Below are the code and all the weights of a small trained network. Each question names an input and a class and asks about switching units off, where a switched-off unit gives its printed mean instead of its output.

import numpy as np


def w(rows, s, z=0):
    codes = np.array(rows[::2]) - 128.0
    scale = np.full(codes.shape[1], s)
    scale[-1] = z or s
    return codes * scale


def norm(h):
    return h / np.sqrt((h * h).mean(-1, keepdims=True) + 1e-5)


def f(y):
    return y / 2 * (1 + np.tanh(0.7978845608 * (y + 0.044715 * y**3)))


def log_softmax(a):
    a = a - a.max(-1, keepdims=True)
    return a - np.log(np.exp(a).sum(-1, keepdims=True))


def net(x, mask):
    res = np.array(x, float).reshape(1, 2) / 4 @ E
    u = 0
    for l in range(2):
        y = f(norm(res) @ A[l][:, :-1].T + A[l][:, -1])
        res = res + np.where(mask[u : u + 10], y, B[l][:, -1]) @ B[l][:, :-1]
        u += 10
    return log_softmax(norm(res)[-1] @ U[:, :-1].T + U[:, -1])


A, B = {}, {}
E = w([
[158,164,105,16,45,196,226,144],'x0',
[172,36,252,152,218,254,229,48],'x1',
],0.0062)
A[0] = w([
[193,191,197,87,159,136,59,105,107],'L0N0',
[174,110,245,85,232,149,166,140,140],'L0N1',
[154,118,100,37,106,109,187,163,54],'L0N2',
[192,45,200,120,144,126,252,151,213],'L0N3',
[153,168,159,149,122,101,106,207,54],'L0N4',
[39,122,108,165,72,33,116,102,101],'L0N5',
[184,130,65,201,163,61,82,85,3],'L0N6',
[137,112,124,25,78,103,132,117,136],'L0N7',
[156,128,195,198,215,113,69,151,86],'L0N8',
[67,172,92,49,103,27,161,229,174],'L0N9',
],0.0038,0.0022)
B[0] = w([
[110,134,132,71,153,157,78,149,123],'L0N0',
[133,204,67,21,183,83,78,91,211],'L0N1',
[58,83,98,248,169,164,135,183,154],'L0N2',
[198,127,65,178,86,48,56,146,233],'L0N3',
[113,138,82,171,101,223,148,44,124],'L0N4',
[184,86,134,146,125,253,109,154,174],'L0N5',
[78,168,146,80,115,225,163,131,142],'L0N6',
[173,169,176,216,156,154,102,150,165],'L0N7',
[28,156,137,14,74,137,127,92,174],'L0N8',
[221,30,150,139,129,139,82,108,252],'L0N9',
],0.0054,0.0039)
A[1] = w([
[122,35,163,85,143,229,110,108,77],'L1N0',
[176,78,106,163,190,50,95,123,210],'L1N1',
[176,104,156,207,147,185,91,132,4],'L1N2',
[140,115,208,125,198,166,161,84,244],'L1N3',
[76,228,79,66,58,94,93,137,168],'L1N4',
[136,112,129,58,62,193,238,213,74],'L1N5',
[169,178,87,67,70,176,175,128,11],'L1N6',
[156,109,146,105,179,181,174,73,92],'L1N7',
[18,130,135,152,146,57,108,95,214],'L1N8',
[2,75,143,219,213,128,108,156,106],'L1N9',
],0.0078,0.0013)
B[1] = w([
[176,131,40,63,202,25,171,111,187],'L1N0',
[118,112,133,85,128,170,220,128,253],'L1N1',
[132,162,138,80,188,76,181,67,168],'L1N2',
[183,164,60,213,20,133,64,197,237],'L1N3',
[214,39,158,168,179,151,187,60,246],'L1N4',
[3,161,193,105,148,145,112,125,250],'L1N5',
[46,197,172,142,187,98,114,107,233],'L1N6',
[118,27,120,161,89,118,60,160,213],'L1N7',
[123,166,148,102,144,151,180,129,228],'L1N8',
[33,204,192,83,59,169,149,173,227],'L1N9',
],0.0066,0.0047)
U = w([
[10,182,210,114,99,124,109,146,149],'0',
[234,38,90,176,75,101,77,151,143],'1',
[177,119,122,38,231,67,254,66,117],'2',
[129,178,46,200,162,184,159,75,12],'3',
[124,181,37,211,155,188,166,64,2],'4',
],0.018,0.021)

Each question gives the input, the list of numbers given to net, and the class t.
The units are the neurons (one row each of A and B). Each row of codes is followed by its name. A weight is (code - 128) times the scale printed after its matrix; where a second scale follows, it is the last column's (A, B and U).
mask holds one flag per neuron, layer by layer. A switched-off neuron (its flag False) gives its mean, the last column of its row in B, instead of its output. The means were averaged over made-up inputs and are rounded, as every weight is.
A unit's drop is (log p(t) with every unit on - log p(t) with that unit switched off) / (log p(t) with every unit on - log p(t) with every unit switched off).
The circuit of an input: a set's keep is (log p(t) with only the set's units on - log p(t) with every unit switched off) / (log p(t) with every unit on - log p(t) with every unit switched off). Starting from the 12 units with the biggest drops (on a tie, the unit counted first), units are removed one at a time, each time the one whose removal leaves the highest keep (on an exact tie, the one counted first), for as long as the keep stays at least 0.8.
units of the circuit, in order: the units of the circuit, biggest drop first
k most important neurons: the k neurons with the biggest drops, biggest first
top k neurons in layer l: the k neurons of layer l with the biggest drops, biggest first
drop when u is switched off: that unit's drop, to one decimal
input [-3,5], class 1: units of the circuit, in order -> (L1N3)
input [8,7], class 0: 3 most important neurons -> (L1N5; L0N9; L1N6)
input [-6,-7], class 1: top 2 neurons in layer 1 -> (L1N5; L1N6)
input [-3,0], class 2: top 4 neurons in layer 0 -> (L0N8; L0N2; L0N7; L0N6)
input [-7,8], class 1: 2 most important neurons -> (L1N3; L1N7)
input [-6,5], class 0: 3 most important neurons -> (L1N9; L0N9; L1N3)
input [-8,6], class 0: 2 most important neurons -> (L1N9; L1N3)
input [-3,-3], class 2: top 2 neurons in layer 0 -> (L0N2; L0N3)
input [-7,-8], class 1: top 3 neurons in layer 0 -> (L0N2; L0N5; L0N9)
input [-3,1], class 2: top 3 neurons in layer 0 -> (L0N8; L0N2; L0N7)
input [6,-8], class 1: 2 most important neurons -> (L1N4; L0N9)
input [5,4], class 0: drop when L0N3 is switched off -> 0.0
input [-5,-7], class 1: drop when L1N4 is switched off -> 0.1
input [4,2], class 0: drop when L0N9 is switched off -> 0.9
input [-2,-1], class 2: top neuron in layer 1 -> (L1N0)
input [-2,4], class 1: drop when L1N3 is switched off -> 0.9
